Below are the code and all the weights of a small trained network. Each question names an input and a target symbol and asks about switching units off, where a switched-off unit gives its printed mean instead of its output.

import numpy as np


def w(rows, s, z=0):
    codes = np.array(rows[::2]) - 128.0
    scale = np.full(codes.shape[1], s)
    scale[-1] = z or s
    return codes * scale


def norm(h):
    return h / np.sqrt((h * h).mean(-1, keepdims=True) + 1e-5)


def f(y):
    return y / 2 * (1 + np.tanh(0.7978845608 * (y + 0.044715 * y**3)))


def softmax(a):
    e = np.exp(a - a.max(-1, keepdims=True))
    return e / e.sum(-1, keepdims=True)


def log_softmax(a):
    a = a - a.max(-1, keepdims=True)
    return a - np.log(np.exp(a).sum(-1, keepdims=True))


def net(x, mask):
    ids = ['Θβγμπσ'.index(c) for c in x.split()]
    T = len(ids)
    res = E[ids] + P[:T]
    r = norm(res)
    for j in range(3):
        rows = slice(3 * j, 3 * j + 3)
        q, k, v = (r @ M[0][rows].T for M in (Q, K, V))
        z = softmax(np.where(np.tri(T) > 0, q @ k.T / 3**0.5, -1e9)) @ v
        o = O[0][rows]
        res = res + np.where(mask[j], z, o[:, -1]) @ o[:, :-1]
    y = f(norm(res) @ A[0][:, :-1].T + A[0][:, -1])
    res = res + np.where(mask[3:15], y, B[0][:, -1]) @ B[0][:, :-1]
    return log_softmax(norm(res)[-1] @ U[:, :-1].T + U[:, -1])


Q, K, V, O, A, B = {}, {}, {}, {}, {}, {}
E = w([
[146,153,140,121,206,138,118,132,98,150,26,200],'Θ',
[155,232,216,121,214,33,125,113,154,117,214,27],'β',
[87,146,145,106,160,204,184,41,160,252,164,208],'γ',
[201,124,147,83,194,159,168,122,104,138,209,243],'μ',
[43,72,94,189,156,219,39,134,7,111,253,109],'π',
[164,112,65,171,109,248,70,74,169,28,151,84],'σ',
],0.0069)
P = w([
[121,120,79,220,100,102,192,241,195,147,101,128],'0',
[113,154,20,147,253,126,150,162,167,170,134,103],'1',
[33,105,101,34,153,155,101,184,214,100,81,183],'2',
[126,13,142,134,145,72,225,105,139,99,108,82],'3',
[165,216,50,100,198,172,153,131,105,152,153,96],'4',
[65,144,158,98,148,146,9,135,156,114,128,223],'5',
[248,114,150,134,48,123,75,121,136,206,126,104],'6',
[179,234,106,85,128,151,169,73,53,129,123,84],'7',
[85,153,176,87,92,137,12,65,86,106,138,254],'8',
],0.0081)
Q[0] = w([
[86,190,172,83,182,51,123,207,110,177,100,201],'head 1',
[94,17,164,100,108,177,75,139,80,112,105,178],'head 1',
[111,118,98,141,39,135,97,156,228,60,33,142],'head 1',
[164,108,36,134,34,195,46,214,159,181,122,169],'head 2',
[13,71,115,119,77,109,193,143,140,61,111,159],'head 2',
[145,57,254,170,78,27,109,155,242,185,140,104],'head 2',
[205,198,73,160,137,155,91,158,124,151,139,93],'head 3',
[174,36,191,178,120,123,140,117,116,152,98,106],'head 3',
[159,154,182,144,89,143,53,151,129,166,138,146],'head 3',
],0.0082)
K[0] = w([
[137,208,176,104,175,64,113,124,50,167,20,116],'head 1',
[230,154,136,86,69,146,187,74,143,119,59,113],'head 1',
[147,75,20,141,158,168,154,185,175,120,49,149],'head 1',
[168,100,138,91,158,183,157,8,63,102,83,192],'head 2',
[128,179,60,165,111,172,154,219,125,161,91,245],'head 2',
[130,71,113,135,205,85,249,203,200,194,80,192],'head 2',
[113,99,129,140,159,133,132,108,34,77,86,40],'head 3',
[105,52,82,226,100,130,212,223,178,113,127,142],'head 3',
[162,68,176,86,142,86,155,2,81,135,130,146],'head 3',
],0.0078)
V[0] = w([
[128,177,110,125,132,166,89,85,132,75,100,87],'head 1',
[137,158,146,77,135,111,98,95,38,144,97,175],'head 1',
[154,54,122,111,106,148,95,172,173,122,119,142],'head 1',
[103,109,151,143,128,103,117,178,1,133,129,139],'head 2',
[102,90,98,191,104,189,132,124,123,167,72,167],'head 2',
[96,137,149,113,145,102,152,125,138,204,133,162],'head 2',
[105,68,75,165,120,198,134,137,88,154,151,179],'head 3',
[194,98,111,124,162,140,110,161,145,23,121,116],'head 3',
[58,113,105,119,141,127,71,107,119,136,77,58],'head 3',
],0.0077)
O[0] = w([
[144,99,161,122,193,97,69,118,181,116,100,149,98],'head 1',
[101,71,64,146,114,163,135,167,193,70,132,57,128],'head 1',
[98,152,110,161,140,133,132,168,86,195,147,174,108],'head 1',
[180,73,177,147,199,179,204,173,141,193,144,179,172],'head 2',
[150,180,225,102,108,236,158,108,163,76,197,77,223],'head 2',
[130,63,144,76,189,129,48,172,120,122,126,42,120],'head 2',
[182,103,84,158,1,115,41,184,130,136,80,112,255],'head 3',
[158,156,47,132,115,181,230,156,139,17,133,156,158],'head 3',
[78,81,229,159,115,182,180,74,100,69,74,90,89],'head 3',
],0.0063,0.0041)
A[0] = w([
[159,115,134,136,74,174,139,169,166,95,128,195,92],'neuron 1',
[15,122,122,158,127,140,185,190,28,178,190,176,1],'neuron 2',
[254,115,193,212,128,181,210,125,103,206,124,74,94],'neuron 3',
[5,107,204,121,117,156,111,90,130,137,109,150,116],'neuron 4',
[117,188,52,173,23,128,217,42,138,78,124,65,24],'neuron 5',
[114,67,71,156,119,133,94,126,42,146,30,149,121],'neuron 6',
[109,120,112,87,165,126,146,134,121,54,136,240,122],'neuron 7',
[170,131,69,192,107,144,170,166,49,145,166,67,112],'neuron 8',
[185,54,234,222,10,53,196,137,112,177,102,118,11],'neuron 9',
[125,145,75,126,182,36,166,74,40,191,115,60,69],'neuron 10',
[50,51,68,149,171,119,130,205,216,35,48,33,42],'neuron 11',
[127,115,170,138,84,165,86,115,200,154,96,165,103],'neuron 12',
],0.0078,0.0073)
B[0] = w([
[130,135,136,133,140,112,122,106,91,140,122,105,193],'neuron 1',
[148,108,142,133,174,113,122,131,55,99,93,136,140],'neuron 2',
[103,99,177,106,176,169,172,86,172,110,176,118,254],'neuron 3',
[179,117,91,141,133,113,165,124,146,113,140,144,162],'neuron 4',
[76,185,54,155,90,100,146,81,127,90,111,77,152],'neuron 5',
[130,159,144,97,150,143,164,107,143,121,150,108,161],'neuron 6',
[100,113,166,139,114,117,105,114,121,144,130,94,179],'neuron 7',
[125,121,127,114,139,113,151,126,185,127,109,131,203],'neuron 8',
[175,54,117,220,5,127,34,194,158,106,69,176,145],'neuron 9',
[137,101,141,145,126,135,119,151,51,120,81,162,156],'neuron 10',
[143,80,166,193,82,147,112,142,168,149,105,167,156],'neuron 11',
[128,142,97,128,125,81,121,147,97,128,124,132,168],'neuron 12',
],0.014,0.0076)
U = w([
[141,75,157,203,73,155,98,150,163,133,117,184,176],'Θ',
[108,131,197,82,202,135,175,88,172,107,177,133,157],'β',
[192,132,50,81,151,86,150,189,166,152,156,182,23],'γ',
[75,132,184,62,81,148,53,151,91,208,146,54,9],'μ',
[157,110,143,148,188,103,146,128,3,128,95,151,142],'π',
[86,163,83,173,80,106,164,83,109,98,139,88,255],'σ',
],0.0056,0.00094)

Each question gives the input, a string of symbols that net reads in full, and the target symbol t.
The units are the heads (3 rows each of Q, K, V and O) and the neurons (one row each of A and B). Each row of codes is followed by its name. A weight is (code - 128) times the scale printed after its matrix; where a second scale follows, it is the last column's (O, A, B and U).
mask holds one flag per unit, heads first, then neurons. A switched-off unit (its flag False) gives its mean, the last column of its rows in O or B, instead of its output. The means were averaged over made-up inputs and are rounded, as every weight is.
A unit's drop is (log p(t) with every unit on - log p(t) with that unit switched off) / (log p(t) with every unit on - log p(t) with every unit switched off).
The circuit of an input: a set's keep is (log p(t) with only the set's units on - log p(t) with every unit switched off) / (log p(t) with every unit on - log p(t) with every unit switched off). Starting from the 12 units with the biggest drops (on a tie, the unit counted first), units are removed one at a time, each time the one whose removal leaves the highest keep (on an exact tie, the one counted first), for as long as the keep stays at least 0.8.
units of the circuit, in order: the units of the circuit, biggest drop first
most important unit: the unit with the biggest drop
top k neurons: the k neurons with the biggest drops, biggest first
which heads matter: for each layer, one digit per head in row order, 1 if its drop is at least 0.15 and else 0, layers parted by /
input Θ σ μ σ π μ β, target σ: most important unit	head 2
input β Θ Θ σ π σ Θ Θ, target σ: units of the circuit, in order	(head 2; neuron 5)
input μ μ β β γ π μ, target π: top 2 neurons	(neuron 10; neuron 3)
input γ Θ σ Θ Θ Θ μ μ, target σ: units of the circuit, in order	(head 2; neuron 5)
input π π Θ β, target Θ: which heads matter	001
input μ Θ π Θ μ γ Θ μ Θ, target μ: top 2 neurons	(neuron 3; neuron 7)
input β Θ Θ γ Θ, target π: units of the circuit, in order	(head 2; neuron 10)
input Θ β Θ Θ Θ β, target Θ: which heads matter	110
input π β Θ μ μ π β, target γ: units of the circuit, in order	(head 3; head 2)
input Θ μ Θ, target μ: which heads matter	100
input σ μ Θ Θ μ Θ σ, target β: units of the circuit, in order	(neuron 3; head 3)
input γ Θ Θ σ, target μ: which heads matter	011
input γ μ Θ β Θ β Θ γ, target π: which heads matter	010
input μ μ σ Θ σ Θ Θ Θ, target σ: most important unit	head 2
input γ Θ π π, target μ: which heads matter	011
input π μ Θ σ, target Θ: which heads matter	001
input Θ Θ μ μ π π π Θ γ, target γ: top 3 neurons	(neuron 12; neuron 4; neuron 3)
input μ σ π μ, target γ: which heads matter	001
input μ μ μ Θ Θ Θ σ γ, target σ: units of the circuit, in order	(head 2; neuron 5)
input π μ σ μ π Θ Θ, target γ: units of the circuit, in order	(head 3)
input Θ Θ π, target π: which heads matter	100
input Θ γ Θ, target γ: which heads matter	111
input β Θ μ σ, target π: which heads matter	110
input π γ β β σ Θ γ, target π: which heads matter	011
input π Θ μ σ, target Θ: which heads matter	001
input Θ Θ β Θ Θ μ Θ, target β: which heads matter	000
input π σ μ Θ, target Θ: most important unit	neuron 9
